Below is a small trained network, with its code and all its weights. Each question gives an input and a class and asks what happens when units are switched off, that is, made to give their printed mean instead of their output.

import numpy as np


def w(rows, s, z=0):
    codes = np.array(rows[::2]) - 128.0
    scale = np.full(codes.shape[1], s)
    scale[-1] = z or s
    return codes * scale


def f(y):
    return np.maximum(y, 0)


def log_softmax(a):
    a = a - a.max(-1, keepdims=True)
    return a - np.log(np.exp(a).sum(-1, keepdims=True))


def net(x, mask):
    res = np.array(x, float).reshape(1, 6) / 4 @ E
    y = f(res @ A[0][:, :-1].T + A[0][:, -1])
    res = res + np.where(mask, y, B[0][:, -1]) @ B[0][:, :-1]
    return log_softmax(res[-1] @ U[:, :-1].T + U[:, -1])


A, B = {}, {}
E = w([
[143,72,130,215],'x0',
[116,93,36,140],'x1',
[254,152,60,156],'x2',
[57,233,178,177],'x3',
[102,56,131,165],'x4',
[194,99,169,135],'x5',
],0.0065)
A[0] = w([
[152,129,87,170,3],'n0',
[115,95,162,178,172],'n1',
[142,105,95,95,165],'n2',
[58,69,149,128,118],'n3',
[116,137,176,142,147],'n4',
[111,149,79,134,114],'n5',
[156,124,205,136,189],'n6',
[167,114,155,135,70],'n7',
[130,138,87,125,149],'n8',
[84,108,117,194,105],'n9',
[106,121,104,177,73],'n10',
[57,59,134,91,143],'n11',
[114,167,109,155,71],'n12',
[101,118,172,148,123],'n13',
[51,122,126,168,195],'n14',
[159,153,67,169,89],'n15',
[147,152,153,150,130],'n16',
[201,170,87,153,95],'n17',
[126,113,111,126,194],'n18',
[153,142,164,80,188],'n19',
[153,50,128,72,66],'n20',
[131,167,134,156,152],'n21',
[93,206,102,48,87],'n22',
[187,124,124,141,106],'n23',
[138,49,133,118,108],'n24',
[143,96,253,131,96],'n25',
[103,154,154,65,89],'n26',
[110,150,128,197,47],'n27',
[121,114,111,118,189],'n28',
[60,142,101,226,46],'n29',
[131,77,127,108,109],'n30',
[139,93,133,148,191],'n31',
],0.014,0.0049)
B[0] = w([
[159,199,105,147,159],'n0',
[153,110,125,96,217],'n1',
[74,148,149,137,216],'n2',
[95,174,78,158,235],'n3',
[105,116,104,115,203],'n4',
[158,92,100,120,168],'n5',
[91,84,86,108,245],'n6',
[113,112,159,115,161],'n7',
[108,89,131,151,180],'n8',
[196,127,111,70,186],'n9',
[177,132,118,76,154],'n10',
[89,197,102,142,255],'n11',
[156,137,157,117,159],'n12',
[102,100,108,140,193],'n13',
[87,144,115,72,251],'n14',
[121,85,121,219,209],'n15',
[136,105,111,117,180],'n16',
[100,72,65,195,246],'n17',
[101,142,126,116,197],'n18',
[161,106,116,55,224],'n19',
[129,193,199,115,230],'n20',
[135,114,150,120,196],'n21',
[159,111,54,15,235],'n22',
[60,122,166,170,208],'n23',
[72,125,176,81,229],'n24',
[113,2,152,151,248],'n25',
[141,180,107,124,204],'n26',
[134,102,174,86,165],'n27',
[99,140,133,117,192],'n28',
[137,135,179,62,196],'n29',
[113,155,166,104,193],'n30',
[102,141,125,79,217],'n31',
],0.026,0.0054)
U = w([
[80,133,88,208,171],'0',
[130,28,82,147,192],'1',
[122,174,252,146,117],'2',
[65,188,1,193,151],'3',
[215,146,186,86,57],'4',
[154,193,108,185,3],'5',
[190,165,39,122,28],'6',
[59,121,62,82,175],'7',
],0.0088,0.0062)

Each question gives the input, the list of numbers given to net, and the class t.
The units are the neurons (one row each of A and B). Each row of codes is followed by its name. A weight is (code - 128) times the scale printed after its matrix; where a second scale follows, it is the last column's (A, B and U).
mask holds one flag per neuron, in row order. A switched-off neuron (its flag False) gives its mean, the last column of its row in B, instead of its output. The means were averaged over made-up inputs and are rounded, as every weight is.
A unit's drop is (log p(t) with every unit on - log p(t) with that unit switched off) / (log p(t) with every unit on - log p(t) with every unit switched off).
The circuit of an input: a set's keep is (log p(t) with only the set's units on - log p(t) with every unit switched off) / (log p(t) with every unit on - log p(t) with every unit switched off). Starting from the 12 units with the biggest drops (on a tie, the unit counted first), units are removed one at a time, each time the one whose removal leaves the highest keep (on an exact tie, the one counted first), for as long as the keep stays at least 0.8.
circuit, biggest first: the units of the circuit, biggest drop first
unit that matters most: the unit with the biggest drop
top k neurons: the k neurons with the biggest drops, biggest first
drop when u is switched off: that unit's drop, to one decimal
input [8,-1,8,0,-7,4], class 3: circuit, biggest first -> n17
input [-1,4,2,2,-7,3], class 3: circuit, biggest first -> n25, n17
input [8,2,8,-5,-4,-6], class 3: top 2 neurons -> n0, n25
input [-1,4,4,0,-5,-3], class 3: circuit, biggest first -> n25, n17
input [7,0,7,-2,8,-2], class 0: circuit, biggest first -> n15, n22
input [3,7,6,-8,-1,2], class 0: top 2 neurons -> n17, n15
input [2,2,2,-7,-7,-3], class 3: circuit, biggest first -> n25, n17, n29
input [-2,-5,6,-8,-1,5], class 2: top 2 neurons -> n20, n22
input [6,3,5,0,-7,-8], class 3: top 3 neurons -> n25, n0, n19
input [8,3,3,2,5,6], class 1: top 2 neurons -> n11, n15
input [-2,-4,5,-8,-6,7], class 2: top 3 neurons -> n20, n22, n23
input [-4,-6,0,-3,5,5], class 1: top 2 neurons -> n25, n14
input [-4,4,-3,-3,1,-6], class 3: drop when n17 is switched off -> -0.1
input [-3,1,7,-6,7,8], class 2: drop when n20 is switched off -> 0.2
input [3,-5,5,-6,3,7], class 2: drop when n20 is switched off -> 0.8
input [2,7,3,8,-1,1], class 4: unit that matters most -> n29
